(in the rows, 128 means zero)
Facts:
k894 Φ:8 τ:k475
k495 Φ:847 ε:k10
k183 Φ:8 ε:k366
k201 Φ:847 τ:k588 k932 k617 k368 k149
k395 Φ:8 ε:k586
k858 Φ:8 ε:k573 τ:k936 k85 k573 k975
k82 Φ:8 τ:k128
k690 Φ:8 ε:k990
k640 Φ:8 τ:k137 k983
k375 Φ:847 ε:k547 τ:k82
k578 Φ:847 ε:k901 τ:k983
k839 Φ:847 ε:k918 τ:k593 k344 k72
k84 Φ:847 ε:k123
k763 Φ:8 ε:k476
k735 Φ:8 ε:k84
k149 Φ:8 τ:k401
k244 Φ:8 τ:k481 k936
k895 Φ:8 τ:k260
k427 Φ:8 ε:k917 τ:k260
k937 Φ:8 ε:k260
k115 Φ:8 τ:k389 k320
k852 Φ:8 τ:k984 k615
k760 Φ:8
k817 Φ:847 ε:k643 τ:k974 k375 k82
k717 Φ:8 τ:k401 k183 k424
k355 Φ:847 ε:k566
k560 Φ:847 ε:k297
k990 Φ:8 ε:k939 τ:k984 k648
k322 Φ:8 ε:k388 τ:k615 k640
k768 Φ:8 ε:k934
k159 Φ:847 ε:k578 τ:k939
k267 Φ:847 τ:k615 k845
k692 Φ:8 τ:k401 k10 k648
k507 Φ:847 τ:k588 k116
k116 Φ:847
k863 Φ:8 ε:k79
k901 Φ:8 ε:k652 τ:k361 k939 k85
k846 Φ:847 τ:k149
k617 Φ:847 ε:k514 τ:k424
k568 Φ:847 ε:k996 τ:k974 k851
k650 Φ:847 τ:k275 k437
k434 Φ:8 ε:k735 τ:k275 k936 k983
k926 Φ:8 ε:k183 τ:k201 k846 k605
k781 Φ:847
k419 Φ:847 ε:k974 τ:k852 k267
k556 Φ:847 τ:k401
k191 Φ:8 ε:k74
k736 Φ:8 τ:k648
k229 Φ:847 ε:k359
k975 Φ:847 ε:k137 τ:k588 k581 k615 k424 k86
k19 Φ:847 ε:k215
k502 Φ:847 τ:k586
k936 Φ:847
k72 Φ:8 τ:k315
k934 Φ:8 ε:k179
k615 Φ:847
k974 Φ:847 ε:k488
k17 Φ:8 ε:k673 τ:k424
k805 Φ:847 ε:k434
k476 Φ:847 ε:k481
k605 Φ:8 τ:k401 k128 k82
k411 Φ:8 ε:k951
k133 Φ:847 ε:k229 τ:k990 k974
k424 Φ:8
k88 Φ:8 τ:k932
k579 Φ:847 τ:k401 k116 k605
k914 Φ:8 ε:k361
k673 Φ:847 ε:k320 τ:k939 k936 k605
k475 Φ:8 τ:k984 k424 k568
k984 Φ:8 τ:k615
k488 Φ:847 ε:k411 τ:k588 k984
k66 Φ:847 ε:k894 τ:k983 k556
k896 Φ:847
k401 Φ:8 τ:k128 k82
k499 Φ:8 τ:k781 k712 k275 k450 k475
k709 Φ:8 ε:k851
k297 Φ:8 ε:k768 τ:k267 k475
k882 Φ:8 τ:k389 k617 k86
k566 Φ:847 ε:k267
k509 Φ:8 ε:k709 τ:k982
k241 Φ:8 τ:k852 k650 k721
k126 Φ:8 ε:k982
k537 Φ:847 ε:k923 τ:k760
k112 Φ:8 ε:k763 τ:k137 k128
k535 Φ:847 ε:k225
k215 Φ:847
k917 Φ:847 ε:k975
k131 Φ:8 τ:k625 k368 k488
k187 Φ:8 τ:k319
k389 Φ:847 τ:k932 k605
k368 Φ:8 τ:k375
k648 Φ:847 ε:k773 τ:k267
k69 Φ:847 ε:k865
k284 Φ:8
k319 Φ:8 ε:k648 τ:k648
k593 Φ:847 ε:k314 τ:k375 k86
k643 Φ:8 ε:k149
k982 Φ:8 τ:k88 k573 k375
k773 Φ:847 ε:k375
k437 Φ:847 τ:k373 k149
k35 Φ:8 τ:k275
k74 Φ:8
k925 Φ:8 ε:k15 τ:k499 k974 k85 k650 k72
k625 Φ:847 ε:k112 τ:k984
k712 Φ:847 τ:k936 k194 k85
k113 Φ:8 τ:k760
k179 Φ:8 ε:k579
k86 Φ:8 ε:k319 τ:k82
k195 Φ:8 ε:k395
k10 Φ:847 ε:k692 τ:k721
k56 Φ:8 ε:k736
k865 Φ:8 ε:k56
k851 Φ:847 ε:k721 τ:k974 k82 k605
k573 Φ:8 ε:k625
k359 Φ:8 ε:k19
k314 Φ:847 ε:k126
k939 Φ:847 ε:k33 τ:k88
k260 Φ:8 ε:k645
k845 Φ:847 τ:k984 k615
k987 Φ:8
k645 Φ:8 ε:k486 τ:k939 k149
k137 Φ:8 ε:k896 τ:k275 k128 k201
k315 Φ:8 τ:k320
k178 Φ:847 ε:k133 τ:k873
k694 Φ:8 τ:k588
k194 Φ:8 τ:k275 k401
k123 Φ:8 ε:k690
k404 Φ:847 ε:k560
k918 Φ:8 ε:k568 τ:k115
k547 Φ:847 τ:k936
k15 Φ:847
k559 Φ:8 τ:k694 k615 k951
k85 Φ:8 τ:k932 k573 k615
k130 Φ:847 ε:k678
k373 Φ:847 ε:k495
k450 Φ:847
k481 Φ:8 ε:k373 τ:k88 k936 k85
k996 Φ:847 ε:k598
k388 Φ:847 ε:k178 τ:k984 k201
k786 Φ:847 τ:k559 k72 k735
k598 Φ:847 ε:k17 τ:k375
k79 Φ:847 ε:k760
k33 Φ:8 τ:k344
k951 Φ:8 ε:k82 τ:k721
k366 Φ:8
k155 Φ:847 ε:k130 τ:k194 k450
k586 Φ:8 ε:k839 τ:k465
k746 Φ:8 τ:k579 k502 k605
k873 Φ:847 τ:k275 k88
k320 Φ:847 τ:k851 k573
k465 Φ:8 ε:k322 τ:k267 k450 k721 k568
k162 Φ:8 ε:k502 τ:k901
k932 Φ:8
k581 Φ:847 τ:k275 k128 k375
k344 Φ:8
k983 Φ:8 τ:k581
k923 Φ:847 ε:k858
k275 Φ:847
k225 Φ:847 ε:k499 τ:k275 k939 k401
k678 Φ:847 ε:k355
k514 Φ:8 ε:k191
k652 Φ:8 ε:k284 τ:k85
k128 Φ:8 ε:k805
k721 Φ:8 ε:k936 τ:k573 k975 k128 k581 k845
k486 Φ:847 ε:k617
k361 Φ:847
k588 Φ:847 ε:k987 τ:k86

Known rows:
k126: [105 165 135 135 130 102 140  81 144 152 130 143 152 160 127 119 119 161
 126 132  94 174 128 168  68 142]
k191: [105 168 132 137 126  98 138  83 144 155 129 140 158 155 128 121 121 161
 123 135  91 182 123 159  69 142]
k692: [178 181 135 133 127 108 155  97 132 192  48 110 107 134  74 137  86 124
 151  76  78 111 170 167 110 138]
k187: [105 157 131 159 146 132 148  96 149 162  98 134 152 144  89 118 128 111
 130 129  91 129 120 162  96 152]
k194: [114 203 104 147 124 134 157 132 147 182 101 106 160 129  93 109 130 110
 103 119 105 144 150 200 138 162]
k918: [ 71 158 146 109 134 169 174  68 147 124  96 112 151 155  62  77 121 107
 115 117 113 128 116 155  81 137]
k72: [102 151 130 160 147 139 144  95 148 161  98 140 153 149  85 116 124 112
 131 133  85 122 118 156  93 150]
k573: [ 89 125 151 134 111 114 117  89 139 169 150 132 156 168 137 132 135 147
 160  79  85 125 191 180  46 144]
k709: [106 167 134 133 128 102 140  82 146 152 129 144 152 160 128 121 120 161
 126 129  97 174 128 166  67 144]
k914: [104 172 139 129 131 103 137  84 148 148 129 158 146 160 129 120 121 164
 132 134 108 164 126 183  67 153]
k974: [155  86 127  88 103 118  97 165 104  77 168 136  99 112 171 145 122 156
 132 138 164 134 124  84 151  96]
k437: [158  89 122 101 113 143  99 196 108 103 130 113 105  95 126 144 128 113
 130 137 170  96 124  90 202 107]
k10: [201 106 137 101 132 140 108 160  87 122  99 117  47  99 138 161  96 124
 148  78 164  53 170  78 196 103]
k547: [147  75 120 114 121 156  96 186  95 109 136 108 112 104 126 139 121 113
 114 137 148 102 127  56 197  93]
k84: [160 102 120 110 107  99  81 180  95  99 164 139 112 100 184 161 131 164
 122 160 169 152 113  80 169 104]
k159: [143  90 129 103 123 154  93 195 109  99 136 136 100 104 130 146 128 115
 131 143 178  82 119  98 196 116]
k229: [156  97 125  95 103 112  93 171  98  90 167 126 107 108 175 150 126 158
 123 145 168 147 124  79 164  96]
k996: [118  62 132  46  94 133 147 140 112  56 168 113  97 129 151  98 106 156
 113 117 192 142 130  79 170 106]
k19: [152  95 125  94 101 112  91 169  92  93 165 122 114 105 174 150 127 160
 121 147 167 149 125  76 164  95]
k450: [153  92 130  87 107 118  96 167 101  90 167 123 101 115 176 145 121 161
 124 139 175 139 133  85 167  99]
k588: [151  76 124 128 134 153 110 164 113  75 142 143  91  97 149 143 143  99
 144 136 168  70 111  86 164 111]

Rows:
No name comes twice in this set of rows, the named rows included.
[ 86 152 133 160 150 151 131 104 139 170  99 146 155 157  78 116 110 115
 122 132  79 119 123 151  98 150]  k88
[ 92 152 106 186 148 155 160  76 145 141 120 151 138 140 113 100 130  98
 130 113  70 110 124 147  61 149]  k368
[157  77 126 112 121 148 102 182 110  96 131 118 103  95 129 144 133 107
 135 136 163  89 118  80 189 104]  k201
[160  73 121 106 107 146  96 192 108  92 130 127 104  96 117 144 125 107
 142 141 155  87 116  83 183  97]  k389
[147  90 119 117 128 155 105 181 104 102 140 116 100  98 147 140 134 109
 118 128 171  94 128  80 198 112]  k578
[158  76 121 113 117 146 103 181 101  98 132 106 109  96 131 141 129 107
 126 133 152 100 125  64 191  97]  k502
[107  37  98 101 116 172 175 140 115  53 158 122  84 114 136  78 112  99
 114  97 167  86 128  62 178 124]  k598
[188  89 101  98  82 125 106 213 109  99 125  94 113  74 114 144 131 102
 137 143 148 116 123  94 199  89]  k579
[136  83 127 109 128 165  89 192  98 114 134 120 107 109 125 143 118 115
 118 138 164  87 128  70 207 110]  k712
[106 166 134 135 130 100 136  85 149 152 131 150 150 163 127 119 116 161
 126 137  95 174 123 170  69 146]  k260
[141 175 109 132 101 108 150 139 154 173  82 100 166 122  61 118 127 106
 133 133  80 156 129 190 122 139]  k149
[103 176 136 134 135 100 138  87 154 146 133 164 146 161 134 123 120 164
 130 140 110 164 120 188  70 154]  k937
[123 169 121 147 128 120 151 112 154 161  93 125 154 133  84 117 132 110
 133 131  92 136 127 183 103 150]  k717
[117 158 123 163 124 135 149 101 140 175 115 110 137 134 120 123 139  99
 149  63  87  92 193 192  85 155]  k112

The same elements again, as new rows of numbers:
Known rows:
k499: [126 103  74 120 171 133  85 124 125 144 147  99 137 130 116 147 126  94
 100 101 114 145 146 138 121 111 111 121 124 109 137 173 160 121 113 147
  39  99 155 165 104 118 104 127  88  77 129 126  85 135 170 156 119 124
 116]
k359: [137 110  63 115 174 156  89 145 127 162  98  93 118 125 120 148 139 105
  86 107 116 150 140 123 118 122 105 123 137  68 166 128 145 161 117 137
  95  90 158 184 104 121  96 134 109  76 119 142  79 184 188 160 136 124
 112]
k229: [167 114  65 169 170 155 120 149 133 178  92 104 130 130 143 171 134 103
  66 110 102 128 129 136 105 138  59 125 145 126 133 131 111 115 120 148
 158  88 133 187 106 114  94 138 114 162 105 160 103 164 146 147  97 124
 112]
k128: [132 108  71 153 174 154  86 133 122 156 140  81  91 133 121 138 127 108
 115  96 135 146 141 132 126 132 102 125 127  76 165 178 158 207 101 134
 108  99 168 179 103 121 102 140 107  73 124 112  74 150 172 128 139 125
 119]
k605: [145 119  79 158 173 143  82 101 119 151 154  78 132 150 121 148 111  88
  94  91 112 141 139 130 121 143 111 122 107  62 127 154 154 246  97 142
  55 109 181 147 110 127 120 112 105  19 111 136  44 165 178 121 119 133
 115]
k650: [154 105  76 178 167 132 112 126 132 155 151 112 143 132 139 167 118  95
  80 100  99 120 138 155 111 126  62 128 128 175  98 195 129  74 112 159
 108  98 132 167 102 111 102 129  88 163 116 132 111 101 122 140  79 123
 118]
k35: [127 103  74 124 170 135  81 124 125 140 151 100 129 130 116 146 122  99
 105 103 111 139 147 141 124 111 110 125 122 118 137 181 162 124 107 149
  45 100 155 167 103 119 104 129  87  76 130 118  88 126 170 155 118 121
 116]
k990: [130 106  73 139 171 137 117 134 126 160 127  94 143 129 110 154 153  95
  86  79 147 164 150 118 128 137 114  96 143  74 141 193 156 127 117 121
  68 112 151 160 104 128 116 124 117  95 133 199  65 137 177 137 149 132
 117]
k690: [124  93  74 131 180 152  97 130 125 170 121  89 109 128 117 147 157 105
 130  82 140 175 144 123 119 142 102 102 146  80 163 198 157 156 118 130
  96 102 153 175  97 123  99 141 105  68 126 123  70 141 173 118 129 127
 120]
k717: [135 108  76 135 173 138  87 114 122 157 146  94 140 135 118 146 124  87
  78  93 118 150 143 132 121 127 114 113 120  84 137 158 153 163 115 145
  52 103 160 161 107 121 108 119  96  53 123 144  64 159 180 146 123 133
 115]
k537: [154 112  75 188 171 138 133 138 130 173 124 109 143 129 140 159 131  92
  78  93 117 134 136 139 114 135  56 123 138 118 108 170 121 115 126 142
 150  92 152 166 104 110 110 127 105 171 116 170 104 135 113 131  83 130
 119]
k975: [155 123  72 197 163 130 150 152 132 162 135  98 139 135 137 171 133  95
  93  95 135 121 139 138 114 133  61 122 139 118 115 168 130 104 124 137
 144  94 155 167 105 113 116 130 118 207 119 168 111 128 112 137  94 129
 117]
k692: [136 108  75 136 175 138  88 113 122 154 146  97 146 133 117 145 122  87
  70  93 116 149 144 131 124 126 116 111 119  85 132 157 151 159 117 144
  44 104 160 157 109 121 110 118  96  52 124 153  62 156 176 145 121 132
 115]
k556: [167 107  79 201 171 140 109 108 127 172 150 108 153 141 142 163 112  83
  32  88  98 127 133 146 112 147  64 118 120 139  86 180 114 139 108 158
 119 108 136 157 110 118 109 113  98 116 108 174  75 135 137 124  86 135
 118]
k914: [126 104  71 132 177 149  95 135 122 169 127  94 111 124 119 137 137  98
  99  94 134 158 142 131 122 122 103 119 133  70 164 159 152 164 124 137
 102  92 166 181 104 118  97 136 101  85 128 128  80 169 171 147 128 130
 118]
k74: [126 108  72 124 177 145  94 122 120 169 149  92 115 132 120 144 129  94
 107  96 132 156 139 138 116 122 113 112 126  89 160 145 159 147 126 154
  68  95 154 180 108 114  87 135  92  83 124 104  73 169 183 146 121 134
 117]
k17: [119 106  73 135 166 141 107 139 120 160 120  74 156 128 116 139 129  93
  85  84 122 161 144 133 123 115 113 129 125  55 148 188 146 147 118 112
  95  91 173 163 100 123 111 125 106 103 123 153  79 160 158 152 126 134
 118]
k763: [133 108  74 144 188 151  93 131 126 167 126 101 112 113 125 113 121  99
 103 101 130 157 143 124 139 123 107 111 132  70 175 141 144 156 144 129
  90  88 176 178 112 109 107 145  95  86 130 168  85 149 145 129 130 125
 119]
k817: [155 126  76 200 167 137 141 141 130 165 129  86 132 145 142 169 127  96
 127  95 121 126 134 135 108 144  55 130 132 100 113 161 132 162 122 137
 149  89 171 159 105 112 117 130 114 172 106 131 103 137 107 115  76 128
 117]
k404: [154 105  73 193 173 143 122 141 127 188 132 107 115 129 142 158 137  94
  72  95 129 133 134 145 109 138  53 122 140 124 130 175 119 128 129 150
 176  89 148 185 101 109  99 132 105 165 117 135 106 152 122 137  88 131
 120]
k652: [123 106  74 122 173 134 104 138 126 157 118 104 141 125 115 144 143  93
 101  93 122 158 149 124 122 114 100 120 134  59 133 161 154 148 122 136
  82  92 176 160 101 118 112 121 100  86 129 156  81 162 161 152 113 129
 118]

Rows:
No name comes twice in this set of rows, the named rows included.
[160 112  75 202 185 150 123 132 132 184 127 111 119 117 148 135 118  96
  85  99 120 136 133 136 125 139  60 113 138 126 139 152 112 117 148 138
 160  87 153 181 112 101 106 145  97 169 116 176 106 128  99 113  89 126
 121]  k476
[127 103  73 120 178 141  92 122 121 172 139  94 122 130 120 145 136  89
 107  97 126 160 141 134 113 123 113 112 128  87 162 146 153 144 137 149
  65  91 159 177 103 114  92 133  90  69 121 101  76 174 178 150 114 132
 116]  k932
[156 121  75 193 163 132 119 133 132 137 165  89 121 147 141 174 110 104
 137 108 112 101 136 154 111 130  60 140 121 174 113 190 144 109 101 153
 108  97 145 166 103 111 107 139  97 176 113  88 119  86 112 127  77 116
 116]  k581
[130 101  73 148 166 123  93 150 120 160 142 114 113 127 112 148 150  87
  63 100 146 138 154 127 121 115  94 125 134  60 144 178 158 183 122 143
 105  98 189 171  95 120 121 106 111  67 140 150  90 179 158 178 125 131
 118]  k297
[125 107  75 114 174 132  95 123 124 155 137  98 146 131 116 149 134  88
 113  99 114 153 145 131 116 116 111 115 126  87 138 154 157 130 128 147
  40  94 166 160 103 116 105 122  88  73 124 126  80 154 170 153 106 128
 115]  k244
[160 108  78 185 171 133 122 116 128 178 140 109 159 137 139 167 125  82
  55  89 104 134 134 144 108 140  65 113 128 138  95 168 119 107 127 157
 112  99 138 158 107 112 106 117  95 137 109 162  89 141 131 134  75 135
 117]  k846
[125 109  75 126 179 136 103 139 128 152 117 108 140 118 116 132 134  94
 114  98 121 158 149 121 131 114 103 116 133  62 141 151 154 143 136 130
  72  87 185 158 106 113 117 128  96  89 131 174  88 149 142 141 112 125
 117]  k858
[160 117  70 192 168 138 138 136 127 186 161  95 127 134 139 169 128  89
  54  94 144 126 133 149 110 140  80 104 137 159 142 163 123  67 139 151
 122 101 118 189 110 109  94 138 108 198 118 150 103 137 136 148 111 135
 115]  k615
[153 109  78 172 170 129 126 125 129 173 140 108 152 135 139 171 130  85
  88  97 105 131 135 146 103 132  63 118 132 144 102 165 126  88 133 158
 108  93 141 163 103 108 103 122  92 156 112 132 102 133 124 138  66 130
 117]  k547
[132 111  76 129 173 136  94 116 122 158 143  91 142 136 117 150 129  86
  95  93 117 152 143 130 117 127 114 112 121  76 138 149 156 163 122 143
  48 100 168 157 106 119 108 120  97  56 120 134  64 164 175 144 115 133
 115]  k746
[156 136  77 208 164 132 147 145 130 153 140  73 116 154 143 175 125 100
 167 101 129 113 135 136 105 147  52 140 127  94 119 153 143 197 115 135
 150  86 187 155 104 112 124 133 120 176 102  95 105 132 104 107  67 124
 116]  k375
[158 121  71 198 163 130 150 149 130 173 135 104 145 133 135 170 136  89
  54  92 140 126 140 137 115 135  63 116 140 115 109 171 124 101 127 138
 146  98 148 169 107 114 116 121 121 204 122 195 104 139 118 146 104 134
 117]  k488

Now the same elements, written a new way:
Known rows:
k535: [101 126  77 103 103 115 105 156  97 121 101 147 136 122  74 105  86  87
  86 116  99 133 122 147 122 140]
k344: [133  87 121 129  97 155 132 124 130 173 133 128 121 134 151 126 171 172
 182 150 125 150 163 146 140 128]
k284: [104 121 169 161 124 111 126 134 161 148 129 113 117 130 115 156 192 178
 149 114 146 158 141 165 143 128]
k768: [112  84 162 152 132 104 111 145 155 140 115 123 124 118 116 134 196 136
 143 138 146 147 154 150 136 129]
k82: [161 119 133 141 118 141 158 111 139 133 135 154 104 110 186 134 167 167
 200 142 151  97 134 153 140  85]
k709: [129  99 171 148 110 130 141 131 157 141 123 129 130 130 113 146 193 149
 135 126 148 156 160 153 142 128]
k368: [156 102 154 145 116 143 143 123 145 158 129 126 109 119 167 156 151 140
 178 146 144 126 157 143 128 116]
k437: [114 156 101 121 135 108 123 129 109 100 128 142 132 127 115 115  68 101
 101 110 106 103  85 119 117 135]
k934: [112  83 163 150 130 100 114 143 150 137 117 124 122 119 118 135 206 134
 150 135 150 149 153 154 137 124]
k260: [122 100 130 135  97 153 135 136 174 143 122 145 139 160  99 138 199 166
 140 149 147 146 151 158 148 113]
k361: [ 67 133  71  68 104 144  94 115  80  81 134 122 146  67 148  99 102 136
 132 112 111  98  59  91 141 150]
k605: [157 107 155 145 115 152 133 109 160 128 120 135 111 118 168 183 155 131
 181 135 148 105 131 142 130 111]
k939: [115 140  48 105 136 118  93 102 114  90 117 162 139 123 101 129  91 114
 140 104  80 100  70 137 116 126]
k926: [185  97 198 150 128 161 166 112 190 109 127 129 104 148 152 178 117 104
 133 148 154 127 161 135 122 131]
k502: [106 225 122 114  89 171 153 102  92 125 122 126 126  95 113 174  48 153
  93  69 117 136  77 167 125 145]
k373: [106 163  72 117 127 118 111 126 108 113 120 153 133 129 104 116  85 113
 116 114 103 103  83 133 120 120]
k652: [139  95 159 150 168 110 116 106 159 136 155  81 134 138 140 170 162 163
 164  98 116 145 155 120 132 150]
k450: [118 190  38 100 124 139  93 130  86 135 124 140 156 135 100 116  98 132
 127 102  95  95  93 119 118 103]
k773: [105 144  82 116 118 110 145 145 109 115 123 159 131 143  78  76  90 117
  80 107 101 126 109 150 145 123]
k130: [ 81 140  91 113 110 108 110 159 101 126 121 140 127 120  91  88 100 109
  96 120 103 126  95 133 133 141]
k932: [153  89 102 128 112 161 121  98 148 139 130 136 132 129 158 171 173 161
 204 135 125 113 148 139 133 113]

Rows:
No name comes twice in this set of rows, the named rows included.
[136 110 121 121 153  84 115 139  73 123 118 132 109  87 140  87  43  53
 105 102  93 108 132 129 113 145]  k817
[ 77 159  95 104 102 112 142 144 102 113 134 145 124 125  91  73  97 135
  89 119 112 122  81 133 152 139]  k215
[156  84 179 135 145 149 105 116 188 133 149  75 134 168 169 165 130 121
 131 189 143 168 157  47  93 176]  k925
[150 139 159 149 142 138 113 127 156 145 124 117 132 133 142 161 176 135
 146 141 154 131 149 124 112 108]  k586
[155  97 169 114 109 199 139  68 158 105 131  82 149 120 127 227 140 156
 124  77 122 166 167 146 148 172]  k162
[159  88 203 152 135 116 159 118 160 135 135 111  94 116 184 149 129 120
 153 146 148 133 156 130 130 141]  k882
[126 204  83 122 139 132 117 144  80 151 127 122 143 124 121 109  70 120
  98 114 111 110 114 101 108 122]  k845
[157 160 121 141 121 177 131 137 120 192 124 112 147 134 158 159 184 167
 165 141 155 122 162 122 125  89]  k984
[151 113 129 134 130 160 117 111 161 114 124 128 138 129 148 177 186 147
 165 133 146 112 139 134 129 105]  k983
[ 91 116 103 113 115 105 115 157 115 124 113 139 132 140  71  98  90  81
  68 118 105 131 123 138 136 146]  k537
[126 161  99 127 133 117 134 124  98 138 135 136 118 126 127 114  42 108
 119 105  92 107 102 131 117 141]  k851
[133  75 157 111  92 173 130 130 149 118 103 121 141 116 126 146 192 124
 120 153 160 157 166 133 135 131]  k863
[132  83 156 141 111 141 110 138 167 141 112 123 132 147 108 156 185 120
 134 147 138 153 168 142 131 131]  k195
[157  91 180 146 151 127 145 102 195  89 142 129 115 145 146 168 149 125
 138 141 147 125 136 119 137 133]  k645
[119 136  87 122 121 116 134 124 107 121 134 146 108 124 131 111  44 104
 131 120  93 109  90 135 120 136]  k389

